Below is a small trained network, with its code and all its weights. Each question gives an input and a class and asks what happens when units are switched off, that is, made to give their printed mean instead of their output.

import numpy as np


def w(rows, s, z=0):
    codes = np.array(rows[::2]) - 128.0
    scale = np.full(codes.shape[1], s)
    scale[-1] = z or s
    return codes * scale


def norm(h):
    return h / np.sqrt((h * h).mean(-1, keepdims=True) + 1e-5)


def f(y):
    return np.maximum(y, 0)


def log_softmax(a):
    a = a - a.max(-1, keepdims=True)
    return a - np.log(np.exp(a).sum(-1, keepdims=True))


def net(x, mask):
    res = np.array(x, float).reshape(1, 7) / 4 @ E
    u = 0
    for l in range(2):
        y = f(norm(res) @ A[l][:, :-1].T + A[l][:, -1])
        res = res + np.where(mask[u : u + 9], y, B[l][:, -1]) @ B[l][:, :-1]
        u += 9
    return log_softmax(norm(res)[-1] @ U[:, :-1].T + U[:, -1])


A, B = {}, {}
E = w([
[115,119,108],'x0',
[98,166,163],'x1',
[120,123,123],'x2',
[112,159,207],'x3',
[168,92,183],'x4',
[97,16,142],'x5',
[255,109,159],'x6',
],0.0083)
A[0] = w([
[136,115,85,30],'0.n1',
[128,19,236,101],'0.n2',
[165,202,158,113],'0.n3',
[29,138,126,73],'0.n4',
[117,96,180,187],'0.n5',
[135,119,44,4],'0.n6',
[3,174,131,127],'0.n7',
[81,148,131,100],'0.n8',
[169,191,171,99],'0.n9',
],0.016,0.0027)
B[0] = w([
[145,82,127,144],'0.n1',
[75,144,4,254],'0.n2',
[56,102,197,193],'0.n3',
[177,195,146,210],'0.n4',
[137,128,93,187],'0.n5',
[163,27,148,165],'0.n6',
[225,165,156,247],'0.n7',
[159,139,142,169],'0.n8',
[51,100,187,191],'0.n9',
],0.033,0.0088)
A[1] = w([
[114,64,159,188],'1.n1',
[116,112,163,4],'1.n2',
[90,154,49,36],'1.n3',
[23,125,219,57],'1.n4',
[94,119,162,32],'1.n5',
[115,47,166,192],'1.n6',
[233,253,169,233],'1.n7',
[136,142,135,131],'1.n8',
[97,126,134,108],'1.n9',
],0.022,0.0026)
B[1] = w([
[182,156,120,163],'1.n1',
[94,130,138,142],'1.n2',
[84,92,60,185],'1.n3',
[90,254,153,195],'1.n4',
[95,164,140,149],'1.n5',
[198,165,108,170],'1.n6',
[74,11,216,253],'1.n7',
[126,116,129,140],'1.n8',
[125,138,106,143],'1.n9',
],0.044,0.017)
U = w([
[225,123,114,96],'0',
[108,23,222,252],'1',
[58,84,22,144],'2',
[92,255,163,91],'3',
],0.016,0.0013)

Each question gives the input, the list of numbers given to net, and the class t.
The units are the neurons (one row each of A and B). Each row of codes is followed by its name. A weight is (code - 128) times the scale printed after its matrix; where a second scale follows, it is the last column's (A, B and U).
mask holds one flag per neuron, layer by layer. A switched-off neuron (its flag False) gives its mean, the last column of its row in B, instead of its output. The means were averaged over made-up inputs and are rounded, as every weight is.
A unit's drop is (log p(t) with every unit on - log p(t) with that unit switched off) / (log p(t) with every unit on - log p(t) with every unit switched off).
The circuit of an input: a set's keep is (log p(t) with only the set's units on - log p(t) with every unit switched off) / (log p(t) with every unit on - log p(t) with every unit switched off). Starting from the 12 units with the biggest drops (on a tie, the unit counted first), units are removed one at a time, each time the one whose removal leaves the highest keep (on an exact tie, the one counted first), for as long as the keep stays at least 0.8.
units of the circuit, in order: the units of the circuit, biggest drop first
k most important neurons: the k neurons with the biggest drops, biggest first
k most important neurons of layer l: the k neurons of layer l with the biggest drops, biggest first
drop when u is switched off: that unit's drop, to one decimal
input [8,-5,7,6,8,-2,0], class 2: units of the circuit, in order => (0.n2)
input [8,-2,7,-5,1,2,6], class 0: 3 most important neurons => (1.n7; 0.n6; 0.n2)
input [-6,6,-4,-6,-6,2,7], class 3: 2 most important neurons => (0.n7; 0.n2)
input [-4,-3,0,3,6,4,-7], class 2: 3 most important neurons => (0.n2; 1.n3; 0.n5)
input [7,-5,0,-3,-8,8,2], class 0: 2 most important neurons => (1.n7; 0.n2)
input [7,-4,-1,-5,1,4,2], class 0: 2 most important neurons of layer 1 => (1.n7; 1.n6)
input [-2,-2,1,6,4,-2,0], class 3: 2 most important neurons of layer 0 => (0.n9; 0.n3)
input [5,-2,8,-4,0,2,4], class 0: 2 most important neurons of layer 0 => (0.n6; 0.n2)
input [6,-3,-4,-3,-7,5,6], class 0: drop when 1.n7 is switched off => 0.2
input [1,0,-7,8,-6,8,0], class 2: drop when 0.n2 is switched off => 1.4
input [0,1,-5,-4,8,2,-6], class 2: drop when 1.n3 is switched off => 0.3
